Here is a tiny trained network, its code and every weight. The questions are about switching its units off for an input and a target symbol, where a switched-off unit gives its printed mean instead of its output.

import numpy as np


def w(rows, s, z=0):
    codes = np.array(rows[::2]) - 128.0
    scale = np.full(codes.shape[1], s)
    scale[-1] = z or s
    return codes * scale


def norm(h):
    return h / np.sqrt((h * h).mean(-1, keepdims=True) + 1e-5)


def f(y):
    return np.maximum(y, 0)


def softmax(a):
    e = np.exp(a - a.max(-1, keepdims=True))
    return e / e.sum(-1, keepdims=True)


def log_softmax(a):
    a = a - a.max(-1, keepdims=True)
    return a - np.log(np.exp(a).sum(-1, keepdims=True))


def net(x, mask):
    ids = ['ΓΘΣΩβηλτψ'.index(c) for c in x.split()]
    T = len(ids)
    res = E[ids] + P[:T]
    r = norm(res)
    for j in range(2):
        rows = slice(3 * j, 3 * j + 3)
        q, k, v = (r @ M[0][rows].T for M in (Q, K, V))
        z = softmax(np.where(np.tri(T) > 0, q @ k.T / 3**0.5, -1e9)) @ v
        o = O[0][rows]
        res = res + np.where(mask[j], z, o[:, -1]) @ o[:, :-1]
    y = f(norm(res) @ A[0][:, :-1].T + A[0][:, -1])
    res = res + np.where(mask[2:14], y, B[0][:, -1]) @ B[0][:, :-1]
    return log_softmax(norm(res)[-1] @ U[:, :-1].T + U[:, -1])


Q, K, V, O, A, B = {}, {}, {}, {}, {}, {}
E = w([
[166,155,194,251],'Γ',
[163,134,108,194],'Θ',
[143,137,111,189],'Σ',
[254,143,102,112],'Ω',
[236,180,156,192],'β',
[141,206,52,168],'η',
[98,53,10,157],'λ',
[149,51,72,214],'τ',
[176,92,103,191],'ψ',
],0.0094)
P = w([
[137,162,186,29],'0',
[184,82,2,122],'1',
[159,103,13,152],'2',
[131,116,22,156],'3',
[124,120,26,161],'4',
[133,119,48,162],'5',
[111,135,52,171],'6',
[111,134,56,164],'7',
[121,122,56,167],'8',
[99,123,45,178],'9',
],0.007)
Q[0] = w([
[156,194,135,54],'h1',
[180,175,48,178],'h1',
[167,151,192,203],'h1',
[144,137,19,251],'h2',
[201,94,177,182],'h2',
[156,172,173,102],'h2',
],0.012)
K[0] = w([
[208,134,125,116],'h1',
[124,120,151,164],'h1',
[152,152,179,180],'h1',
[90,92,176,11],'h2',
[116,152,121,49],'h2',
[122,73,122,151],'h2',
],0.013)
V[0] = w([
[27,64,69,55],'h1',
[149,186,91,70],'h1',
[141,116,253,254],'h1',
[114,86,16,202],'h2',
[24,239,97,214],'h2',
[137,10,193,248],'h2',
],0.0092)
O[0] = w([
[119,172,213,79,73],'h1',
[146,163,110,189,120],'h1',
[137,86,55,71,102],'h1',
[60,110,180,107,100],'h2',
[52,161,51,99,1],'h2',
[111,10,130,132,29],'h2',
],0.011,0.0063)
A[0] = w([
[98,120,96,181,153],'n1',
[132,102,200,181,75],'n2',
[217,153,107,173,192],'n3',
[78,152,195,91,253],'n4',
[192,129,106,129,75],'n5',
[102,5,178,39,223],'n6',
[60,62,65,135,169],'n7',
[1,112,99,118,252],'n8',
[139,204,140,136,125],'n9',
[108,126,115,89,88],'n10',
[105,163,91,128,232],'n11',
[138,88,15,162,193],'n12',
],0.011,0.0034)
B[0] = w([
[101,103,117,122,163],'n1',
[84,100,163,92,166],'n2',
[29,136,158,137,252],'n3',
[42,122,179,107,157],'n4',
[112,117,161,199,174],'n5',
[254,180,114,40,166],'n6',
[70,128,144,60,158],'n7',
[121,137,194,101,146],'n8',
[115,103,138,80,178],'n9',
[165,107,155,149,128],'n10',
[101,105,157,84,168],'n11',
[54,106,181,114,224],'n12',
],0.0096,0.011)
U = w([
[54,18,63,101,175],'Γ',
[95,127,66,168,144],'Θ',
[70,75,126,182,2],'Σ',
[188,157,176,206,81],'Ω',
[76,72,118,178,191],'β',
[141,203,87,82,247],'η',
[47,134,255,100,166],'λ',
[159,74,164,74,186],'τ',
[152,42,159,200,39],'ψ',
],0.0098,0.0033)

Each question gives the input, a string of symbols that net reads in full, and the target symbol t.
The units are the heads (3 rows each of Q, K, V and O) and the neurons (one row each of A and B). Each row of codes is followed by its name. A weight is (code - 128) times the scale printed after its matrix; where a second scale follows, it is the last column's (O, A, B and U).
mask holds one flag per unit, heads first, then neurons. A switched-off unit (its flag False) gives its mean, the last column of its rows in O or B, instead of its output. The means were averaged over made-up inputs and are rounded, as every weight is.
A unit's drop is (log p(t) with every unit on - log p(t) with that unit switched off) / (log p(t) with every unit on - log p(t) with every unit switched off).
The circuit of an input: a set's keep is (log p(t) with only the set's units on - log p(t) with every unit switched off) / (log p(t) with every unit on - log p(t) with every unit switched off). Starting from the 12 units with the biggest drops (on a tie, the unit counted first), units are removed one at a time, each time the one whose removal leaves the highest keep (on an exact tie, the one counted first), for as long as the keep stays at least 0.8.
circuit, biggest first: the units of the circuit, biggest drop first
top k neurons: the k neurons with the biggest drops, biggest first
which heads matter: for each layer, one digit per head in row order, 1 if its drop is at least 0.15 and else 0, layers parted by /
drop when u is switched off: that unit's drop, to one decimal
input Γ ψ τ, target Γ: which heads matter : 11
input ψ Σ τ Θ τ Γ Σ Θ, target ψ: circuit, biggest first : [h2]
input τ τ λ λ η β β τ, target τ: top 3 neurons : [n6; n3; n12]
input τ η Θ λ λ β β Θ, target τ: circuit, biggest first : [h2; n6; n3]
input τ λ Γ λ ψ η Σ λ Ω, target τ: circuit, biggest first : [h2; n6]
input τ η η, target τ: circuit, biggest first : [h2; n6]
input τ Γ ψ λ Γ ψ Γ ψ λ β, target τ: which heads matter : 01
input β η Γ β ψ Γ η, target Γ: which heads matter : 10
input Ω Ω Σ β, target Ω: which heads matter : 01
input Ω Σ λ, target Ω: which heads matter : 11
input ψ Θ Ω Ω η β Γ λ Ω τ, target ψ: which heads matter : 01
input τ λ Γ τ τ Σ Θ, target τ: drop when h2 is switched off : 1.0
input Θ τ η ψ λ ψ Γ Θ, target Γ: drop when h1 is switched off : 0.8
input η η η Ω Γ η Ω ψ, target η: drop when h1 is switched off : -0.1
input η Θ Γ Σ, target η: circuit, biggest first : [h2]
